Below is a small trained network, with its code and all its weights. Each question gives an input and a class and asks what happens when units are switched off, that is, made to give their printed mean instead of their output.

import numpy as np


def w(rows, s, z=0):
    codes = np.array(rows[::2]) - 128.0
    scale = np.full(codes.shape[1], s)
    scale[-1] = z or s
    return codes * scale


def norm(h):
    return h / np.sqrt((h * h).mean(-1, keepdims=True) + 1e-5)


def f(y):
    return np.maximum(y, 0)


def log_softmax(a):
    a = a - a.max(-1, keepdims=True)
    return a - np.log(np.exp(a).sum(-1, keepdims=True))


def net(x, mask):
    res = np.array(x, float).reshape(1, 7) / 4 @ E
    u = 0
    for l in range(3):
        y = f(norm(res) @ A[l][:, :-1].T + A[l][:, -1])
        res = res + np.where(mask[u : u + 6], y, B[l][:, -1]) @ B[l][:, :-1]
        u += 6
    return log_softmax(norm(res)[-1] @ U[:, :-1].T + U[:, -1])


A, B = {}, {}
E = w([
[110,26,51,174,244],'x0',
[34,173,38,101,114],'x1',
[126,131,129,127,132],'x2',
[131,129,126,127,129],'x3',
[21,88,172,159,74],'x4',
[179,159,94,250,67],'x5',
[124,131,127,125,127],'x6',
],0.0021)
A[0] = w([
[67,4,146,150,55,1],'0.n1',
[62,139,161,61,138,136],'0.n2',
[87,11,160,167,58,46],'0.n3',
[165,58,199,92,135,99],'0.n4',
[86,125,193,161,83,140],'0.n5',
[232,27,254,194,107,50],'0.n6',
],0.0045,0.002)
B[0] = w([
[123,176,160,84,255,183],'0.n1',
[152,84,152,68,116,216],'0.n2',
[108,244,134,146,175,188],'0.n3',
[108,104,52,82,91,199],'0.n4',
[100,172,169,103,145,208],'0.n5',
[73,141,35,105,101,255],'0.n6',
],0.0057,0.0024)
A[1] = w([
[134,157,137,255,93,164],'1.n1',
[105,104,163,63,98,8],'1.n2',
[226,134,75,111,157,47],'1.n3',
[143,155,154,214,102,88],'1.n4',
[110,72,85,163,209,26],'1.n5',
[107,149,92,189,123,213],'1.n6',
],0.0066,0.0013)
B[1] = w([
[139,90,151,38,198,231],'1.n1',
[156,111,103,151,173,200],'1.n2',
[3,204,177,84,165,255],'1.n3',
[146,45,147,78,167,178],'1.n4',
[157,122,153,254,108,249],'1.n5',
[98,65,136,44,128,240],'1.n6',
],0.0057,0.0029)
A[2] = w([
[134,182,187,102,141,91],'2.n1',
[95,105,135,123,178,249],'2.n2',
[129,92,66,81,111,186],'2.n3',
[142,146,153,67,95,49],'2.n4',
[173,111,185,55,3,120],'2.n5',
[84,158,62,84,74,139],'2.n6',
],0.006,0.0016)
B[2] = w([
[82,188,123,238,243,188],'2.n1',
[222,179,149,90,12,254],'2.n2',
[139,99,161,79,4,192],'2.n3',
[167,133,158,178,177,180],'2.n4',
[189,21,83,202,156,185],'2.n5',
[55,130,69,225,72,197],'2.n6',
],0.0046)
U = w([
[88,255,205,98,207,254],'0',
[184,81,197,6,123,136],'1',
[167,98,145,253,167,15],'2',
[102,131,88,117,42,79],'3',
],0.0084,0.0015)

Each question gives the input, the list of numbers given to net, and the class t.
The units are the neurons (one row each of A and B). Each row of codes is followed by its name. A weight is (code - 128) times the scale printed after its matrix; where a second scale follows, it is the last column's (A, B and U).
mask holds one flag per neuron, layer by layer. A switched-off neuron (its flag False) gives its mean, the last column of its row in B, instead of its output. The means were averaged over made-up inputs and are rounded, as every weight is.
A unit's drop is (log p(t) with every unit on - log p(t) with that unit switched off) / (log p(t) with every unit on - log p(t) with every unit switched off).
The circuit of an input: a set's keep is (log p(t) with only the set's units on - log p(t) with every unit switched off) / (log p(t) with every unit on - log p(t) with every unit switched off). Starting from the 12 units with the biggest drops (on a tie, the unit counted first), units are removed one at a time, each time the one whose removal leaves the highest keep (on an exact tie, the one counted first), for as long as the keep stays at least 0.8.
circuit, biggest first: the units of the circuit, biggest drop first
top k neurons: the k neurons with the biggest drops, biggest first
k most important neurons of layer l: the k neurons of layer l with the biggest drops, biggest first
input [-7,5,4,-4,4,5,3], class 2: circuit, biggest first => (2.n5, 1.n3, 0.n6, 2.n2)
input [7,-8,-7,3,8,-4,0], class 0: 2 most important neurons of layer 2 => (2.n5, 2.n6)
input [5,3,-3,0,-3,-2,8], class 2: circuit, biggest first => (1.n5)
input [7,-8,-4,5,-3,-7,3], class 3: top 2 neurons => (0.n4, 0.n6)
input [4,-6,4,-1,8,8,1], class 0: top 3 neurons => (0.n3, 0.n1, 0.n5)
input [4,7,0,1,-4,-5,-4], class 3: top 2 neurons => (1.n1, 0.n1)
input [-3,-6,5,5,-4,0,1], class 3: circuit, biggest first => (0.n6, 2.n6)
input [-6,-7,-4,4,-5,-1,-4], class 3: circuit, biggest first => (0.n6, 0.n4, 1.n1)
input [-7,-2,8,1,-6,-5,-2], class 2: 2 most important neurons of layer 1 => (1.n1, 1.n6)
input [5,-7,-7,7,-6,5,-1], class 3: circuit, biggest first => (0.n6, 2.n1)
input [5,-7,7,-6,7,-4,0], class 0: top 3 neurons => (0.n3, 0.n1, 1.n6)
input [8,5,7,-5,-4,8,-5], class 1: circuit, biggest first => (1.n6, 2.n1, 2.n6, 0.n6)
input [8,-7,7,-4,8,-3,6], class 0: 2 most important neurons of layer 2 => (2.n5, 2.n6)
input [4,-5,-8,8,8,3,-1], class 0: circuit, biggest first => (0.n3)
input [8,-1,0,-8,-4,-7,-2], class 2: top 3 neurons => (1.n5, 1.n6, 1.n1)
input [1,-2,3,-8,-8,8,-4], class 0: 2 most important neurons of layer 2 => (2.n5, 2.n1)
input [0,-6,4,6,-4,7,-2], class 1: circuit, biggest first => (1.n1, 1.n4)
input [6,-7,4,7,6,4,7], class 3: 3 most important neurons of layer 0 => (0.n6, 0.n4, 0.n3)
input [3,-8,5,-1,-6,6,-1], class 3: 2 most important neurons of layer 0 => (0.n6, 0.n1)
input [5,-1,1,-1,0,-4,3], class 2: circuit, biggest first => (1.n5)
input [6,-3,-4,-2,-1,-5,-1], class 2: top 4 neurons => (1.n5, 1.n6, 1.n1, 2.n3)
input [5,1,-7,3,3,7,1], class 1: top 2 neurons => (1.n1, 1.n6)
input [-4,6,4,2,1,6,-7], class 1: top 4 neurons => (1.n1, 0.n6, 1.n4, 0.n4)
input [-5,-7,-5,-3,3,4,-6], class 3: top 2 neurons => (0.n6, 1.n5)
input [7,6,7,6,-5,-2,8], class 2: top 2 neurons => (1.n5, 0.n6)
input [5,7,6,-6,-4,-5,5], class 3: 2 most important neurons of layer 0 => (0.n1, 0.n5)
input [-7,3,2,2,-3,0,4], class 2: top 2 neurons => (2.n5, 1.n3)
input [2,-4,6,6,-6,0,-2], class 0: circuit, biggest first => (1.n3)
